cols: K F Q X G N
[-6.24 +3.94 +8.99 -8.04 -0.81 -5.70]  dozig
[-2.85 +2.55 +0.28 -5.51 +0.56 -3.15]  Nok
[-6.48 +7.62 -5.90 -7.51 +2.73 -4.24]  Moza
[-5.57 -5.71 -4.65 -1.70 +2.81 -3.15]  fusi
[+4.13 +5.09 -2.09 +1.36 -5.57 +7.90]  sul
[+3.88 -1.30 -5.46 -0.37 -3.18 +3.53]  kepu
[-0.09 -5.04 +4.91 +4.54 -5.47 -5.28]  geki
[+4.88 +3.87 -4.27 +1.72 +4.94 +5.07]  bidil
tags:
[-5.51] -> Z843
[-3.15] -> Z10
[+3.53] -> Z954
join Nok 6: 
Z10
col: [-5.90 -4.65 -2.09]
Q
asked: [+3.88 -1.30 -5.46 -0.37 -3.18 +3.53]
kepu
col: [-2.09 -5.46 +4.91]
Q
asked: [-6.24 +3.94 +8.99 -8.04 -0.81 -5.70]
dozig
col: [+1.36 -0.37]
X
asked: [+4.88 +3.87 -4.27 +1.72 +4.94 +5.07]
bidil

cols: S W J Z D U
[-4.01 +1.58 -7.48 -2.04 -0.20 -1.46] = Fuzog
[-3.25 -1.88 -3.64 -2.78 -0.03 +3.82] = muzok
[-4.03 -1.88 -3.64 -2.78 -0.03 +3.82] = farub
tags:
[-7.49] -> Z965
[-3.65] -> Z572
[-7.48] -> Z528
[-3.64] -> Z501
join farub 3: 
Z501
asked: [-4.01 +1.58 -7.48 -2.04 -0.20 -1.46]
Fuzog
col: [-1.88 -1.88]
W
col: [-0.20 -0.03]
D
col: [-7.48 -3.64]
J
asked: [-4.03 -1.88 -3.64 -2.78 -0.03 +3.82]
farub

cols: C H L P R A B T Y
[-5.72 +2.71 -3.52 -0.19 -1.59 +2.13 -0.82 -4.30 -5.20] : mufif
[+2.11 +1.98 -4.22 -1.64 +5.28 +3.39 +2.16 -1.24 +3.38] : lisuv
[-5.72 +2.71 -3.52 -0.19 -1.59 -1.87 -2.91 +0.15 +4.51] : degaf
col: [-5.20 +3.38]
Y
Table of tags by key:
[-4.22] -> Z798
[-3.52] -> Z925
[+2.11] -> Z698
join lisuv 3: 
Z798
asked: [-5.72 +2.71 -3.52 -0.19 -1.59 -1.87 -2.91 +0.15 +4.51]
degaf
col: [-5.72 +2.11]
C

cols: Gudor visag Liku Zug Seta gekos muluk pir Rafik Ziz
[+3.06 -1.20 +1.88 -5.13 -0.49 -5.44 +5.67 -2.56 -4.39 -4.89] -> segoz
[+0.39 +2.86 +2.78 -1.47 -8.09 +2.85 -0.01 +5.79 +3.44 +9.71] -> Genu
[+2.92 +2.36 -0.49 -2.14 -1.50 +6.14 -5.19 -2.59 +5.72 +5.54] -> zusub
[-2.35 -3.00 +1.52 +3.15 +2.81 -0.15 +1.35 -0.77 -1.62 -4.02] -> zenek
[+1.93 +1.09 -1.09 -3.30 +1.15 -2.38 -0.86 +0.92 +1.75 +0.44] -> kiko
[-1.14 -0.93 +0.82 +2.29 +0.16 +1.30 +1.40 -1.39 -1.34 -0.98] -> mati
[+3.06 -1.20 +1.88 -5.13 -0.49 +6.56 +1.16 +0.96 +6.81 +4.92] -> Vun
[+3.06 -1.20 +1.88 -5.13 -0.49 +6.56 -6.82 +0.96 +6.81 +4.92] -> roz
col: [-0.49 -8.09 -1.50 +2.81 +1.15]
Seta
col: [-1.34 +6.81 +6.81]
Rafik
col: [-2.35 +1.93 -1.14]
Gudor
col: [+5.67 -0.01 -5.19 +1.35 -0.86 +1.40 +1.16]
muluk

cols: zezaf mos Kiv dalis tam
[+1.99 -1.65 +2.75 +1.85 +4.65] = rana
[+2.73 +2.73 +3.33 -4.24 -2.99] = tigep
[-1.20 +1.75 -3.09 -4.28 -0.64] = Ruran
[-4.80 -0.61 +2.85 +0.10 +3.00] = sufil
[-1.07 +1.50 -0.73 +1.53 +4.04] = Momaz
[+4.13 -2.44 -2.36 +0.55 +7.35] = vake
[-2.03 +4.98 +6.25 -3.23 -4.81] = Lumi
col: [+0.10 +1.53 +0.55]
dalis
Table of tags by key:
[+1.85] -> Z797
[+0.54] -> Z340
[-3.23] -> Z953
[+0.55] -> Z429
[-3.24] -> Z71
[-4.27] -> Z30
[+1.53] -> Z950
[+0.10] -> Z303
[-1.20] -> Z167
[-4.28] -> Z257
[-4.29] -> Z774
join Ruran 4: 
Z257
col: [+3.33 -3.09 +2.85 -0.73]
Kiv
asked: [+4.13 -2.44 -2.36 +0.55 +7.35]
vake

cols: nifim kap revem pazu fepi bogel
[+0.60 +1.08 +0.81 +1.20 +0.54 +5.72]  zese
[+3.09 +7.65 -0.88 +3.45 -1.25 +0.62]  dezat
[-0.93 -0.42 +1.67 +3.17 +0.75 -0.30]  bolo
[-1.29 -0.29 +1.79 +0.60 -1.13 -1.78]  nide
[+2.49 +1.96 +0.20 +3.33 -1.20 +0.00]  nugo
[+6.00 -1.49 +7.70 +6.70 -2.91 -1.56]  Fup
[-0.79 -0.61 -1.00 -4.39 -1.88 +1.53]  boga
[+0.44 -1.83 -0.80 +0.40 -2.22 -0.92]  Meves
[-0.40 -1.83 +0.62 -2.79 -3.15 -2.37]  Tede
[-1.60 -1.14 +1.09 -2.74 +0.09 -0.13]  pof
col: [-1.78 +0.00 -1.56 +1.53]
bogel
tags:
[-0.13] -> Z373
[+0.00] -> Z477
[-0.92] -> Z192
[+1.96] -> Z576
[+0.62] -> Z787
join nugo 6: 
Z477
col: [-0.88 +1.67 +1.79 +0.20 +7.70 -1.00 -0.80 +0.62 +1.09]
revem
col: [+0.54 -1.25 +0.75 -1.13 -1.20]
fepi

cols: lises viza Lasu rigo
[-0.19 -0.41 -1.02 +2.32]  ziso
[+3.69 +0.83 +0.70 -0.55]  Zoval
[+7.02 +0.11 +0.52 +3.55]  zam
[-2.37 +1.51 +0.60 +5.58]  bola
[-0.25 -0.85 +1.77 +1.39]  fof
Table of tags by key:
[-2.37] -> Z188
[+0.11] -> Z101
[-0.19] -> Z360
[+3.69] -> Z858
[+7.02] -> Z869
join zam 1: 
Z869
col: [+3.69 +7.02]
lises
asked: [-0.25 -0.85 +1.77 +1.39]
fof
asked: [+7.02 +0.11 +0.52 +3.55]
zam
col: [+1.51 -0.85]
viza

cols: rerot lub dakos tilef
[-2.67 -1.68 +0.74 -2.08]  dineg
[-0.23 -9.85 +6.64 +2.26]  lisul
[-4.15 +0.05 +0.58 +0.72]  Rut
[-1.33 +1.33 -0.27 -1.70]  Tatem
[-0.72 +1.22 -4.36 -1.78]  revas
[-3.55 -3.01 +1.82 -0.92]  Pob
Table of tags by key:
[-4.35] -> Z610
[-1.78] -> Z166
[+1.82] -> Z452
[-4.36] -> Z465
join revas 3: 
Z465
asked: [-1.33 +1.33 -0.27 -1.70]
Tatem
asked: [-0.72 +1.22 -4.36 -1.78]
revas
asked: [-2.67 -1.68 +0.74 -2.08]
dineg
asked: [-0.23 -9.85 +6.64 +2.26]
lisul

cols: domo vone nifil popu Dogaz mudu luki Fupu zal vuvi
[-5.63 -2.91 +1.20 -0.05 +7.31 +0.52 +4.11 +3.16 +1.31 +4.80] -> tolas
[+5.45 +0.50 +5.41 -1.75 +5.85 -1.71 -2.68 -2.21 +2.44 +0.75] -> dar
[-0.02 +1.48 -5.36 -4.16 -3.34 -1.25 +4.89 +2.26 +0.79 +1.64] -> Lat
[-2.19 -3.77 -2.02 +5.66 -0.75 +0.69 -1.17 +1.56 -0.35 -7.64] -> fabe
Table of tags by key:
[-3.34] -> Z62
[-3.33] -> Z305
[-1.17] -> Z355
[-4.15] -> Z939
[+4.88] -> Z589
[-4.16] -> Z745
[+4.11] -> Z411
[-1.16] -> Z272
[+4.89] -> Z780
[-2.68] -> Z728
join Lat 7: 
Z780
asked: [-5.63 -2.91 +1.20 -0.05 +7.31 +0.52 +4.11 +3.16 +1.31 +4.80]
tolas

cols: zoki kot bik let
[-6.40 +0.37 +2.61 +3.38] -> Fuze
[-0.71 -4.57 -2.35 -7.23] -> zuzu
[-6.40 +0.37 +2.61 +1.35] -> rak
col: [+0.37 -4.57]
kot
tags:
[-6.40] -> Z395
[+3.38] -> Z663
[+1.35] -> Z619
[-7.23] -> Z704
join rak 4: 
Z619

cols: tem vefet Gup barom
[-1.33 -5.98 +5.91 +2.40] -> kalo
[-3.18 +3.91 -4.11 -4.16] -> zape
[-5.07 +5.89 -5.81 -4.00] -> ran
[-5.07 +5.89 -5.81 +4.07] -> kuru
[+0.31 -6.61 +6.32 +2.86] -> borob
[-2.04 +4.51 -0.72 -3.52] -> toso
[+1.83 -0.02 -0.72 +2.18] -> mup
[-2.32 +0.15 +1.11 -2.52] -> kes
[-3.18 -4.67 +3.33 +0.03] -> buniv
[-1.33 -5.98 +6.39 +2.40] -> rebir
[-2.16 -1.84 +2.48 -2.63] -> rafu
[+4.60 -0.84 -1.30 -1.57] -> gol
col: [-5.98 +3.91 +5.89 +5.89]
vefet
Table of tags by key:
[-5.97] -> Z921
[+2.39] -> Z830
[+2.40] -> Z217
[-5.98] -> Z598
[+5.89] -> Z609
[-4.67] -> Z396
[-5.99] -> Z937
[-1.84] -> Z343
[-1.83] -> Z603
[+0.15] -> Z87
[-0.02] -> Z801
join rebir 2: 
Z598
asked: [+4.60 -0.84 -1.30 -1.57]
gol
asked: [-1.33 -5.98 +5.91 +2.40]
kalo
col: [+1.83 -2.32]
tem

cols: vol Nurat Muf Fud
[+4.20 +0.28 -1.02 +5.48] -> deba
[-2.00 +5.83 +6.53 -3.52] -> vute
[+2.51 -8.28 +1.79 +3.28] -> Zefu
[+6.31 +1.27 +2.79 +5.63] -> lugi
[+1.07 +4.86 -5.43 -2.44] -> kagof
[-2.00 +5.83 +6.53 -1.17] -> bupim
[+7.55 +3.92 -3.29 -3.22] -> zos
[+2.19 -6.96 +7.23 -2.28] -> musi
[-1.06 +7.95 -6.26 +3.25] -> zimom
[-7.06 -2.88 +0.97 +3.87] -> Sifaz
[-4.34 +0.14 +6.77 +4.84] -> lebo
col: [+0.28 +5.83 -8.28 +1.27 +4.86 +5.83]
Nurat
col: [-1.02 +6.53 +1.79 +2.79 -5.43 +6.53 -3.29 +7.23 -6.26 +0.97]
Muf
col: [+6.31 +1.07 -2.00]
vol
tags:
[+2.19] -> Z163
[-4.34] -> Z784
[+0.14] -> Z439
[+2.18] -> Z264
[-4.35] -> Z907
[-1.07] -> Z42
[-7.06] -> Z816
[+7.55] -> Z814
[-1.06] -> Z523
join lebo 1: 
Z784
col: [-1.02 +6.53 +1.79 +2.79]
Muf
asked: [-2.00 +5.83 +6.53 -3.52]
vute

cols: mulo Veze Fevub bidor
[-3.55 -7.02 +6.83 +2.47] -> dofut
[+1.10 -5.42 +3.76 +0.11] -> kago
[+2.97 -3.54 +1.93 -3.60] -> ruf
col: [+1.10 +2.97]
mulo
col: [-3.55 +1.10]
mulo
col: [+6.83 +3.76]
Fevub
col: [-7.02 -5.42]
Veze
Table of tags by key:
[+3.75] -> Z900
[+6.84] -> Z764
[+3.76] -> Z952
[+6.82] -> Z433
[+2.47] -> Z841
[+2.48] -> Z912
[+6.83] -> Z499
join dofut 3: 
Z499

cols: Monom dabo bugu gizog keza Mefik
[-3.15 +1.94 -1.73 +2.96 -4.38 -4.67]  zalep
[+2.49 +2.25 +0.71 -3.49 -5.80 -3.00]  namar
[-0.60 +3.66 -0.17 -4.80 +2.97 -4.56]  tebi
[+3.79 +2.50 +4.05 -2.82 -4.56 -0.62]  zalo
[-0.81 +3.37 +7.02 -1.03 -0.50 +1.98]  nedo
[+5.50 +2.73 +0.74 -2.95 +3.86 +2.14]  tona
[-3.96 -0.12 -3.86 +0.48 +3.26 +4.94]  peli
[-0.41 +2.49 -0.01 +1.80 +4.75 +5.88]  bav
[-0.31 -5.22 -5.67 -0.67 +0.01 +2.60]  nat
[+5.47 +2.75 +0.60 -3.32 +3.76 +1.78]  palu
[+2.49 +2.25 +0.71 -3.49 -5.80 +0.64]  fadot
[-2.67 -3.29 -5.78 -0.92 +1.32 +3.50]  kobit
col: [+1.94 +2.25 +3.66 +2.50 +3.37 +2.73 -0.12 +2.49 -5.22]
dabo
col: [-2.82 -1.03]
gizog
col: [+2.96 -3.49 -4.80 -2.82 -1.03 -2.95 +0.48 +1.80 -0.67 -3.32 -3.49]
gizog
col: [-4.80 -2.82 -1.03 -2.95 +0.48 +1.80 -0.67 -3.32 -3.49 -0.92]
gizog
col: [-4.56 -0.50]
keza

cols: gaka Zaras terat pogi
[-2.19 -4.82 -6.44 -9.06] : Fune
[-1.91 -7.39 -5.22 -3.05] : debi
[-1.71 -5.85 -5.10 -4.57] : fofol
[+0.43 +1.50 +0.73 +0.16] : Vanul
[+0.10 -2.44 +0.46 +5.08] : nuko
key -> tag
[+0.73] -> Z822
[-5.21] -> Z968
[+0.16] -> Z825
[+0.46] -> Z807
[-5.10] -> Z158
[+0.74] -> Z51
[-5.22] -> Z213
join Vanul 3: 
Z822
col: [-4.57 +0.16]
pogi
col: [-9.06 -3.05 -4.57 +0.16]
pogi

cols: Dasaf gosof Gamuz saz
[+0.38 +1.42 -3.33 -5.89] -> Piz
[+1.43 +2.93 -2.90 -8.91] -> Daki
[-1.52 -0.74 +7.40 +1.41] -> lavu
[+1.20 +1.16 -2.83 -4.30] -> tet
[-0.13 +2.27 -2.07 -6.93] -> risav
[+1.90 -0.27 -5.44 +0.41] -> Koso
Table of tags by key:
[+0.40] -> Z852
[-5.43] -> Z463
[-6.93] -> Z631
[-5.44] -> Z645
[-5.89] -> Z734
[-5.90] -> Z475
[+0.41] -> Z64
[-6.94] -> Z542
join Koso 4: 
Z64
col: [-5.89 -8.91 +1.41 -4.30 -6.93]
saz
asked: [+1.43 +2.93 -2.90 -8.91]
Daki
asked: [-1.52 -0.74 +7.40 +1.41]
lavu
asked: [+0.38 +1.42 -3.33 -5.89]
Piz
asked: [+1.90 -0.27 -5.44 +0.41]
Koso

cols: riluf Gelu busa Kegud vir Lalo zanon
[-7.43 -2.31 +3.38 +4.98 -0.56 -4.79 -1.67] = sesaf
[-1.17 -3.94 +2.73 +7.45 +5.35 +4.75 -0.14] = lir
[-5.73 -1.42 +3.01 +4.33 -0.66 -5.12 -1.30] = Gupo
[+1.58 -2.45 +1.42 +4.89 +4.67 +6.20 -0.43] = Los
[+2.77 +3.10 -3.22 -6.52 -1.20 -0.45 +0.77] = mani
Table of tags by key:
[+7.46] -> Z359
[-6.52] -> Z229
[+5.35] -> Z520
[+7.44] -> Z991
[+5.36] -> Z337
[+7.45] -> Z156
[-6.51] -> Z693
join lir 4: 
Z156
asked: [+1.58 -2.45 +1.42 +4.89 +4.67 +6.20 -0.43]
Los
asked: [-1.17 -3.94 +2.73 +7.45 +5.35 +4.75 -0.14]
lir
asked: [-5.73 -1.42 +3.01 +4.33 -0.66 -5.12 -1.30]
Gupo
col: [-2.31 -3.94 -1.42 -2.45]
Gelu

cols: peka bap gome Kipe
[-8.21 -0.97 -0.73 +0.31] : zavil
[-7.58 -2.34 -2.48 +0.36] : palit
[-6.38 -3.78 -3.74 +0.67] : lelav
col: [+0.36 +0.67]
Kipe
tags:
[-0.98] -> Z636
[-0.97] -> Z331
[-3.78] -> Z18
[+0.31] -> Z170
join zavil 2: 
Z331
col: [-2.48 -3.74]
gome

